Below are the code and all the weights of a small trained network. Each question names an input and a class and asks about switching units off, where a switched-off unit gives its printed mean instead of its output.

import numpy as np


def w(rows, s, z=0):
    codes = np.array(rows[::2]) - 128.0
    scale = np.full(codes.shape[1], s)
    scale[-1] = z or s
    return codes * scale


def norm(h):
    return h / np.sqrt((h * h).mean(-1, keepdims=True) + 1e-5)


def f(y):
    return np.maximum(y, 0)


def log_softmax(a):
    a = a - a.max(-1, keepdims=True)
    return a - np.log(np.exp(a).sum(-1, keepdims=True))


def net(x, mask):
    res = np.array(x, float).reshape(1, 8) / 4 @ E
    u = 0
    for l in range(3):
        y = f(norm(res) @ A[l][:, :-1].T + A[l][:, -1])
        res = res + np.where(mask[u : u + 11], y, B[l][:, -1]) @ B[l][:, :-1]
        u += 11
    return log_softmax(norm(res)[-1] @ U[:, :-1].T + U[:, -1])


A, B = {}, {}
E = w([
[93,169,19,2],'x0',
[129,129,131,129],'x1',
[129,130,127,127],'x2',
[219,108,17,207],'x3',
[130,128,128,124],'x4',
[128,128,128,127],'x5',
[129,129,127,128],'x6',
[95,215,129,189],'x7',
],0.0078)
A[0] = w([
[140,105,49,119,107],'L0N0',
[74,242,118,200,60],'L0N1',
[92,176,101,174,67],'L0N2',
[91,64,167,77,146],'L0N3',
[109,141,154,120,2],'L0N4',
[169,6,142,92,95],'L0N5',
[96,51,113,105,81],'L0N6',
[204,99,99,175,90],'L0N7',
[80,157,177,66,78],'L0N8',
[118,215,59,123,211],'L0N9',
[177,58,111,78,51],'L0N10',
],0.013,0.0074)
B[0] = w([
[71,120,79,130,189],'L0N0',
[207,188,211,150,192],'L0N1',
[214,159,158,124,151],'L0N2',
[108,130,164,129,210],'L0N3',
[186,89,135,161,128],'L0N4',
[183,207,183,159,198],'L0N5',
[197,180,146,92,152],'L0N6',
[69,156,103,176,193],'L0N7',
[50,135,187,116,197],'L0N8',
[173,71,105,64,254],'L0N9',
[247,187,176,123,164],'L0N10',
],0.013,0.0078)
A[1] = w([
[162,165,1,151,88],'L1N0',
[58,74,197,137,44],'L1N1',
[114,58,68,150,43],'L1N2',
[114,95,55,47,39],'L1N3',
[154,146,196,16,221],'L1N4',
[138,101,31,181,77],'L1N5',
[104,118,64,42,113],'L1N6',
[248,135,6,204,96],'L1N7',
[171,6,102,157,69],'L1N8',
[25,141,190,102,1],'L1N9',
[156,110,120,249,146],'L1N10',
],0.0098,0.0052)
B[1] = w([
[51,124,201,90,166],'L1N0',
[67,171,100,122,150],'L1N1',
[121,204,230,126,134],'L1N2',
[146,65,60,81,155],'L1N3',
[155,118,50,167,244],'L1N4',
[29,162,214,94,150],'L1N5',
[143,71,59,227,167],'L1N6',
[57,197,245,61,198],'L1N7',
[73,208,196,64,135],'L1N8',
[68,181,200,119,159],'L1N9',
[87,99,139,120,180],'L1N10',
],0.012,0.011)
A[2] = w([
[104,147,185,110,139],'L2N0',
[94,113,145,250,81],'L2N1',
[81,118,66,193,44],'L2N2',
[106,82,112,178,2],'L2N3',
[129,55,140,181,3],'L2N4',
[100,37,133,184,91],'L2N5',
[242,148,163,61,181],'L2N6',
[83,54,171,192,65],'L2N7',
[86,86,166,203,103],'L2N8',
[89,99,135,213,98],'L2N9',
[114,54,145,199,120],'L2N10',
],0.015,0.0091)
B[2] = w([
[76,164,118,127,247],'L2N0',
[167,85,77,100,182],'L2N1',
[82,135,180,149,130],'L2N2',
[40,144,241,50,128],'L2N3',
[183,213,152,67,129],'L2N4',
[129,90,55,70,136],'L2N5',
[164,163,109,246,254],'L2N6',
[150,127,77,109,159],'L2N7',
[131,86,53,83,185],'L2N8',
[179,58,111,97,161],'L2N9',
[146,51,45,82,151],'L2N10',
],0.014,0.0087)
U = w([
[82,161,158,63,228],'0',
[245,193,155,194,4],'1',
[195,5,17,50,114],'2',
],0.016,0.003)

Each question gives the input, the list of numbers given to net, and the class t.
The units are the neurons (one row each of A and B). Each row of codes is followed by its name. A weight is (code - 128) times the scale printed after its matrix; where a second scale follows, it is the last column's (A, B and U).
mask holds one flag per neuron, layer by layer. A switched-off neuron (its flag False) gives its mean, the last column of its row in B, instead of its output. The means were averaged over made-up inputs and are rounded, as every weight is.
A unit's drop is (log p(t) with every unit on - log p(t) with that unit switched off) / (log p(t) with every unit on - log p(t) with every unit switched off).
most important unit: the unit with the biggest drop
k most important neurons: the k neurons with the biggest drops, biggest first
top k neurons in layer l: the k neurons of layer l with the biggest drops, biggest first
drop of u: that unit's drop, to one decimal
input [3,2,6,-5,-7,-5,6,6], class 1: most important unit => L0N1
input [4,-1,-7,0,0,-2,-1,5], class 1: top 2 neurons in layer 0 => (L0N1; L0N2)
input [0,5,-6,6,5,-8,-8,-8], class 1: 2 most important neurons => (L0N10; L0N5)
input [-8,-6,-1,8,-5,3,-1,-1], class 0: top 4 neurons in layer 1 => (L1N7; L1N4; L1N5; L1N6)
input [-8,0,5,-5,0,-3,-7,6], class 2: 2 most important neurons => (L1N7; L0N5)
input [-6,0,-1,-5,5,7,-6,-7], class 1: 2 most important neurons => (L0N5; L1N6)
input [-7,0,1,8,-5,-8,4,-2], class 0: 4 most important neurons => (L1N7; L0N8; L1N4; L1N5)
input [2,-6,-6,7,-1,0,8,-7], class 0: top 2 neurons in layer 1 => (L1N7; L1N0)
input [7,1,2,7,-5,5,6,0], class 0: top 3 neurons in layer 1 => (L1N7; L1N5; L1N0)
input [-5,-5,3,5,-1,7,5,-1], class 0: top 3 neurons in layer 0 => (L0N8; L0N3; L0N1)
input [5,-1,-6,6,1,6,-1,6], class 0: 3 most important neurons => (L1N7; L1N0; L0N0)
input [-5,-7,-4,8,2,-7,6,-5], class 0: drop of L1N7 => 1.1
input [-6,-3,-5,4,4,-7,8,3], class 2: drop of L0N9 => 1.0
input [-4,-6,8,1,-4,-6,-6,1], class 2: most important unit => L0N9
input [-5,-5,-4,1,6,-4,-8,1], class 2: drop of L0N9 => 0.9
